Here are made-up elements, facts about them, and rows of numbers that follow some of those facts. Name the element behind each unnamed row.

Some rows with their names:
bopen: [ 13   5  -1 -17  -6   4   3   2   1   2   8   0   5   5   3  -4  -2  -7
   3  -6 -10   5   3   3  -4 -10   2  -4 -15   0   2  -4  -1   0   1   1
   1  15   3  -1   4]
maklamak: [  9  -6   6   9  -8   9  -9   7  -8  -5   9  -3  -2  -3  12   8  -2  -8
   6   2   9   6   4  10  -9   3  14   2   3  11   3 -13 -14  -1   1  18
  28  10 -10   1  -2]
zoplun: [  5 -12   3  24  -6  11  -2   2  -5 -10  17 -11   4 -11  14  16  -3  22
   5   1  19   9  -1 -21 -11  -1  11   0  -8  -1  -4 -17  -7   6   4  19
  18   7   1   4  -2]
riflobrur: [ 10   2   2  -1  -9  10   7  10 -10   4  25 -13  14  -5   5  -4  -4   6
   3 -10  -8  10  -3  -7  -1 -12  -1  -2 -39  -4  -6  -3  -8   5  11  15
  -5  13   2   8  -5]
mebrul: [ 13  -6  -6   6 -11   1  -6   1 -16 -22   7  -6 -15  -1  13   4  -8 -12
   3   4  17   1  -7  22 -14  -4  10  -6   4   7  -2   4  -7  -3   3   6
  13  14  -3   6   2]
tustul: [ 12  -7   2  10   3  17  -9  -4   6   7  -6  -6  21   0   0  -9   3 -12
   7   5   8 -15   5 -15   2   7  15   1   8   8  -2 -45 -10  -9  -1   6
  24  18   8  -2   3]
zenon: [ 13   2  -1  -8  -8   7  -3   7  -7   4  11   3   2   1   9   2  -6  -4
   4  -2  -2   6   4   9  -7  -8   6  -4  -4   1   1  -8 -11   0   4  13
   8  11  -6  -2  -1]
guzu: [  9 -11  18  17  -4   7  -4   4 -16  -2  11 -10   5  -3  16  10  -3  24
   2   7  11  11  -6   6  -7   1  13   5 -14   7  -2 -15 -17   5   9   7
  10   8   1   7  -3]
dranur: [ -2 -10 -24  -1  -5  12  -3  -6   5  -3 -11  -2 -11   0 -20 -10 -12   5
   4  -5  26  -8  -8  -2   4  -1 -19 -15  30  -5 -12  -1   8  -8  15 -15
 -25  -2  25   9   2]
floram: [  7  -8  11   9  -3   5   6  -5  10 -17  -5  -8  -4   7  -6  -4   5 -15
   5   5   5   3   1   0  -5  11  14   2   6  16   3 -15  -9  -1  -6  15
  27  10   4   2  11]
miskom: [  1   1   1  -4  -4   8  14  -1   6   5   5 -10   8   7 -18 -20  -1 -11
   4  -8 -15   7  -2  -5   5  -2  -7  -5 -14   6  -1  -8  -2   2   5  16
 -11  -1  16   5  11]
troskar: [ 10   3   1 -16  -4   1   9  -4  12  -4  -4  -2  -2  11  -7 -12   0 -10
   2  -3 -10   5   4   2  -1  -5   1  -4  -3   2   2  -8  -2  -1   0   4
  -4  12  10  -1  10]
geker: [ 10  -2  -7 -15   0  19  -9  -4   8  21 -12   4  19   5 -10 -17  -3  -7
   6  -1   1 -11   5 -11  10   1  -3  -6  12  -3  -5 -34  -4 -10   5  -7
  -8  11  10   0  -2]
fludruk: [  6  -5  -8   5  -1   5   7  -1  16   6   7  -7  10  -4  -3  -4   0  10
   4  -9  -4   2   3 -14  -1  -1 -10  -5  -6   3   3 -11   5   1   5   7
   9   0  21  -3   9]
skogrodren: [  1  -2   1   4  -6   7  14  -2   4  -4   4 -13   3   6 -20 -18  -3 -15
   5  -6  -6   5  -5  -2   3  -1  -4  -5  -6   8  -2  -1  -2   1   6  16
  -6   1  16   7  12]
nuflek: [  9   0   2 -10  -1   3   4   1  11   6   4  -5   8   3   0  -6   2  -9
   2  -5 -12   3   7   4  -2   0  -3  -3 -10   9   5  -5  -7  -3  -1   7
  19  13  11  -6   3]
sakludro: [ 12  -6   9   3  -8  10  -2   3  -8  -9  11  -6   5  -6  12  11  -1   2
   3   4  14   7   1   2 -11   0  16   2 -11   1  -4 -10 -14   1   0  13
  19  21 -11   5  -8]
skuzim: [ 15  -1  -9 -19  -5  19 -10   0 -14   9  -2   4  17   3   4  -7 -11   4
   4   1  13  -6  -1  -7   3 -12   5  -4  -1 -19 -15 -20  -3  -3  12  -6
 -23  21  -4   7 -11]

How the elements are related:
Σ: refers to; Θ: is of sort; Ω: belongs to class
bobinal Σ:klukim litron klidril votil Θ:841 Ω:335
bopen Σ:stubo Θ:847 Ω:769
braplodrim Σ:trifan klatofal Θ:819 Ω:769
bravek Σ:nuflek droful Θ:139 Ω:335
bredrel Σ:mebrul tibror Θ:93 Ω:226
breraskir Σ:tustul Θ:139 Ω:226
brubran Σ:novi Θ:819 Ω:769
buklidrun Σ:drudros visketo stili klakli votil Θ:139 Ω:769
dabrasor Σ:ziki Θ:93 Ω:769
dapa Θ:93 Ω:122
diter Θ:847 Ω:335
dizel Σ:gide perastel Θ:93 Ω:226
doma Θ:139 Ω:335
dranur Σ:drigrum trizis ziki Θ:783 Ω:335
dretrok Θ:841 Ω:769
drigrum Θ:783 Ω:122
drobri Θ:841 Ω:335
drodan Σ:novi tustul zutre ziki fegur Θ:819 Ω:769
drodopan Σ:klakli Θ:847 Ω:226
droful Θ:841 Ω:769
drozem Θ:93 Ω:226
drudros Σ:simil pladrin lifa stubo tretova Θ:139 Ω:769
drusum Θ:139 Ω:769
dutok Θ:819 Ω:226
fegur Σ:simil klidril Θ:783 Ω:769
flefakle Σ:zoplun mikim Θ:841 Ω:122
fliskem Σ:litron vugruk tetrul Θ:847 Ω:335
floram Θ:93 Ω:769
flovaskos Σ:dretrok Θ:841 Ω:769
fludruk Σ:klukim troplo Θ:783 Ω:335
fome Σ:ziki Θ:783 Ω:226
funi Θ:783 Ω:335
gapi Σ:ploklin gide trizis Θ:783 Ω:335
gebiso Θ:93 Ω:769
geker Σ:breraskir trizis Θ:783 Ω:769
gesal Θ:847 Ω:769
gide Θ:783 Ω:769
gremek Θ:93 Ω:335
grimi Σ:dapa ridrar stiklar terurer Θ:819 Ω:769
guzu Θ:139 Ω:226
kaben Θ:841 Ω:769
kifun Σ:droful Θ:783 Ω:769
kigrok Σ:votil mikim Θ:783 Ω:226
klakli Θ:783 Ω:226
klatofal Σ:zufe Θ:783 Ω:769
klidril Θ:783 Ω:335
klinun Σ:drodan votil Θ:139 Ω:335
klovaklen Θ:783 Ω:122
klozen Θ:93 Ω:122
klukim Σ:nabuplil Θ:783 Ω:335
klure Θ:841 Ω:122
kobre Σ:dizel mikam Θ:139 Ω:769
kodin Σ:fegur Θ:783 Ω:122
latrok Σ:votil zutre ziki Θ:93 Ω:769
lepla Σ:skadra Θ:819 Ω:226
lifa Σ:mebrul Θ:847 Ω:769
litron Σ:breraskir gide sufle Θ:847 Ω:335
lodofu Σ:tustul klatofal droful Θ:819 Ω:769
loplo Σ:floram drigrum Θ:93 Ω:226
madrul Θ:783 Ω:226
maklamak Θ:819 Ω:769
maskun Σ:droful Θ:139 Ω:769
matos Σ:klidril mikim Θ:841 Ω:122
mebrul Θ:819 Ω:769
megim Σ:kaben seklas Θ:847 Ω:769
meza Σ:zufe Θ:841 Ω:769
midrar Θ:139 Ω:335
mikam Σ:fegur Θ:783 Ω:335
mikim Θ:139 Ω:769
miskom Σ:meza ribrek latrok stistik kodin Θ:93 Ω:122
nabas Σ:breraskir Θ:139 Ω:335
nabuplil Σ:novi Θ:93 Ω:335
niraran Σ:bopen Θ:841 Ω:122
nolis Σ:lifa fegur Θ:93 Ω:226
novi Σ:zufe trizis Θ:847 Ω:769
nuflek Σ:ridrar Θ:783 Ω:769
paladruk Θ:819 Ω:122
pavik Θ:783 Ω:769
perastel Σ:trifan Θ:93 Ω:122
pladrin Σ:trifan breraskir Θ:847 Ω:122
ploklin Σ:stistik Θ:819 Ω:769
pugrum Σ:klidril Θ:783 Ω:226
puzoskik Σ:floram breraskir miskom Θ:783 Ω:226
ribrek Σ:zufe Θ:783 Ω:335
ridrar Θ:819 Ω:122
riflobrur Σ:mikam Θ:139 Ω:122
ruklol Σ:tigen Θ:847 Ω:769
sakludro Θ:139 Ω:769
seklas Σ:stistik tretova ziki Θ:139 Ω:122
sifufo Σ:drusum Θ:847 Ω:335
simil Σ:zutre Θ:93 Ω:769
skadra Σ:vugruk trifan Θ:783 Ω:769
skatil Θ:819 Ω:769
skigis Σ:pavik breraskir Θ:841 Ω:769
skogrodren Σ:latrok Θ:93 Ω:122
skuzim Σ:trizis Θ:139 Ω:769
stiklar Σ:ridrar Θ:783 Ω:335
stili Σ:ziki Θ:139 Ω:769
stistik Σ:trifan Θ:841 Ω:335
stofaski Σ:meza gapi Θ:783 Ω:226
stograk Σ:meza klidril Θ:819 Ω:122
stubo Σ:klidril trizis kodin Θ:139 Ω:122
studunor Σ:zetel stiklar Θ:847 Ω:335
sufle Σ:novi Θ:819 Ω:335
sukedra Θ:841 Ω:769
susa Σ:lifa Θ:783 Ω:122
terurer Σ:tuflum Θ:783 Ω:226
tetrul Σ:ploklin gide Θ:93 Ω:769
tibror Σ:drodan fegur Θ:93 Ω:769
tigen Σ:trifan seklas Θ:783 Ω:769
tobik Σ:bredrel Θ:783 Ω:122
tretova Θ:847 Ω:769
trifan Σ:lifa klidril ziki Θ:93 Ω:769
trikara Θ:841 Ω:122
trizis Σ:tustul Θ:139 Ω:769
troplo Σ:ridrar vugruk kigrok Θ:93 Ω:122
troskar Σ:stubo Θ:93 Ω:769
troze Σ:trifan drusum tuflum Θ:819 Ω:769
tuflum Σ:ruklol Θ:847 Ω:769
tufo Θ:783 Ω:769
tustul Θ:783 Ω:769
vedros Θ:819 Ω:335
vesten Σ:grimi Θ:841 Ω:335
vibrar Σ:klinun Θ:783 Ω:335
vidram Θ:847 Ω:226
visketo Σ:seklas Θ:783 Ω:769
votil Σ:zufe mebrul klidril zutre Θ:819 Ω:335
vufiklak Θ:139 Ω:122
vugruk Σ:tibror Θ:93 Ω:335
zadre Σ:tobik Θ:93 Ω:335
zegros Σ:seklas Θ:841 Ω:769
zenon Σ:trikara dretrok troplo doma Θ:819 Ω:769
zetel Σ:trifan maklamak Θ:783 Ω:226
ziki Σ:mebrul trizis Θ:139 Ω:769
zoplun Θ:139 Ω:335
zovom Θ:847 Ω:122
zufe Σ:tustul Θ:783 Ω:122
zutre Σ:mebrul Θ:841 Ω:226

Which element is each row?
No name comes twice in this set of rows, the named rows included.
[  6   1   4 -12  -3   9   5  -4  11   4  -7   0   4  13 -12 -10   2 -10
   4  -2  -7   5   6  -5   3   1   4  -1   5   3   0 -16  -6  -2  -1  11
   0   8   6  -2   6] : tetrul
[ 15   0 -11 -23  -2  30 -18  -4 -15  25  -8   6  35   2   1 -15 -11   6
   7   9  14 -20   4 -25  10 -12  11  -3   3 -28 -21 -54  -3  -6  16 -12
 -30  26  -5   6 -12] : trizis
[  3  -3  -2 -12  -6   8   1   2  11   4  -5   0  -4   3 -11  -4  -3  -7
   2 -10   0  10   6  20   2   6 -12  -6  12   9   2  10  -6  -4   0   1
   3   5   8   2  -5] : visketo
[  9   5   4  -6  -8   3  13   2  -2 -12  20 -10   7   1  -5  -7  -4  -3
   3 -12 -16   9  -5  -1  -1 -13  -3  -7 -44   4   2   9   3   6   3   8
 -12   6  14   6  14] : matos
[ 12   1   4  -7   0  -9   8   4   5   6   8  -9  -2   7   6  -9   0  13
  -3  -8 -21   8  -6  11  -4 -13 -12  -2 -24  10  10  15   0   2  10  -6
  -7   4  27  -2  12] : pugrum
[  2  -4  15  -2   0   6   6  -1   7  14  -7  -4   4  12 -10  -9   1  13
   3  -2  -9  13   0  -3   5  -1  -3   2   3  12   2 -12  -8   4   6   5
 -11  -7  15  -1   9] : dizel
[ 20   8 -16 -29   2  21 -14  -7  -7  28  -6   7  37  10  -2 -24  -7  -8
   7   7  -5 -25   3 -33  12 -18  10  -5  -6 -22 -11 -58   3  -7  13 -15
 -28  23   8  -3   6] : novi
[  5   0 -15 -25  -9  -6  10 -10  -2 -25 -12   0 -27  17 -21 -14 -12 -18
  -1  -2  11  -2 -12  31  -3 -11 -16 -15  16  -3  -6  29  11  -6   4 -12
 -31   8  15  14   7] : latrok
[ 16   9  -3 -30  -5 -16  16  -5  12 -10   7  -7  -4  13  -2 -14   3 -14
  -3 -10 -29   4   0   8  -8 -18  -3  -6 -34  -1   8  14  10   3   1   4
  -6  18  17  -3  19] : tibror
[  8  -3   2  -7  -3 -10  10  -5   0  -8  -3  -9 -15  12  -5 -13  -3   6
  -1  -2  -6   5 -13  11  -2 -13  -8  -5 -12   9   2  14   3   2  10  -6
 -21   2  25   2  18] : bredrel
[  8  -9  12  21  -3   7  -8   7 -17   3   8  -7   0  -3  15   7  -4  13
   6   5   9   7  -6   9  -8  -2  11   3  -1  13   1 -18 -18   2  11  13
  18   0   4   2   6] : dutok
[  0 -13   4  19  -2   6   8  -6  14 -14   2 -12   0   1  -6   1   3   8
   7   0  11   5  -2 -21  -5   9   7   0   7  10   2 -20  -3   3   0  18
  16  -3  15  -1  17] : gremek
[ 14   5  -4 -20  -6  -9  11  -5   8 -13   1  -6 -10  14  -9 -13  -2 -15
   0  -4 -11   3  -5  12  -6 -10  -4 -10 -14   0   2  11   5  -1   2   1
 -13  13  17   1  15] : simil
[ 22  13  -8 -30  -3 -24  16   2  14  -8  17 -10  -2   8  10  -9   4 -12
  -5 -16 -36   5   0  12 -13 -24 -12  -8 -50   1  14  31  11   0   2  -1
   0  20  25  -6  14] : fegur

Now the same elements, written a new way:
Named rows:
ridrar: [ 26  -6 -26  33   5 -11 -23  11  -8   5  19 -34 -12  20   8]
nuflek: [ 27   0  -9  50 -24  -3 -18   3 -11 -25  -2  18 -12  13  46]
grimi: [ 28 -11  -1  20 -19  -5 -25  -2   0  -3  11 -34   2  25  32]
terurer: [ 31  -7 -10  42 -11   5   6  -1 -22  16 -25  -8  -8   7  30]
gebiso: [-15  -8  -1  -8  -1   5 -15  -4   9  -4  12   8  -5   0  21]
skogrodren: [-29   2 -29 -21  19 -16 -24  12  -3   4  -4  27  -3   5  16]
trizis: [ -7   4  -1 -26  -8 -15   3 -10  -5 -12  16   7  -5  -4  21]
guzu: [  5 -15   1 -16  10 -16   8  -5 -20  -7  -3  -8 -18  -8  16]
vibrar: [  1  18 -16  15  -4 -37   7  -6  -1  -7 -29  55  -1   5  20]
tufo: [  1  14  -3  34 -26 -15   4 -11  -6  -2  -1  26  -6  -5  22]
trifan: [-12  -7   2 -12  -2   7 -13  -9   8   3  12   8   2   1  24]
braplodrim: [-11  -3   9  -9 -19 -33 -18   5   2  -9  -2   8   6  12  28]
droful: [ 19  -9   5  45  -1  14 -33  15  10 -23  16  18 -20   8  46]
sifufo: [  8   3 -23 -49  32  16  -2 -12   7  20 -25 -46  36  26  42]
zegros: [-28   8  -1   4 -13   1 -15  -7   6   5 -11  31   6  -3  30]
maklamak: [ 21  -1  11  21 -18  -5  -4  -6   6  14  23 -37  -4   9  13]
skigis: [-30   6   3   8  -7  -7 -14  -4   9   1  -7  36  -2  -5  28]
pugrum: [ -8  -3   1  22  -7 -30   4  -1 -20  -2 -34  39 -12  -9  23]

Which element is each row?
No name comes twice in this set of rows, the named rows included.
[ 11  -6 -12 -28  41  -2 -18   0  11 -19  -9 -20   9  19  38] : studunor
[ 25  -4  -7  40 -24 -26 -36  22 -10 -47 -10  48 -16  20  67] : kifun
[ -2   0   0 -10 -25 -16 -15  -6  -2   8  -7 -16  18  20  31] : troze
[ 10   4  14   6   2 -13   6  -3   3 -28  48   7 -38 -16   7] : mikim
[ 19  -6 -40  18  22   3  -5 -67 -10 -63   6 -17  -9   7 -35] : doma
[ -8  -3  -1 -24  14  21 -12  -5  11  -3  14 -44   9   7  37] : tuflum
[-16  22 -29  26  -6 -29   3   4 -17  12 -11  30  -8  -7   9] : tobik
[  5   5  13  36  -5 -11  29  -7 -15  25  -9  12 -18 -18   3] : klakli
[-32 -17  12 -40  37 -16  -3   6  -2  -6 -14  -9  -1 -11  21] : drodopan
[-17   0  -3 -40  44 -21 -10  -3  15 -23  -8   2   5   6  24] : fliskem
[ 41  -9 -23 -13  18 -26 -20  10  -5 -48  -6  23 -14  29  52] : bravek
[-10   8 -11   4  18 -15 -11  -8  12  -2 -24  46  -3   5  20] : bobinal
[  0 -13   4 -21  12 -20  13  -4 -16  -1   0   2 -15 -11  15] : breraskir
[-11  -4   2 -24  13  15  -6  -6  12  -6  16 -38   8   2  33] : ruklol
[-19   8 -29  24  15   0 -18  10   0  18  -3  20 -10   0  12] : klure

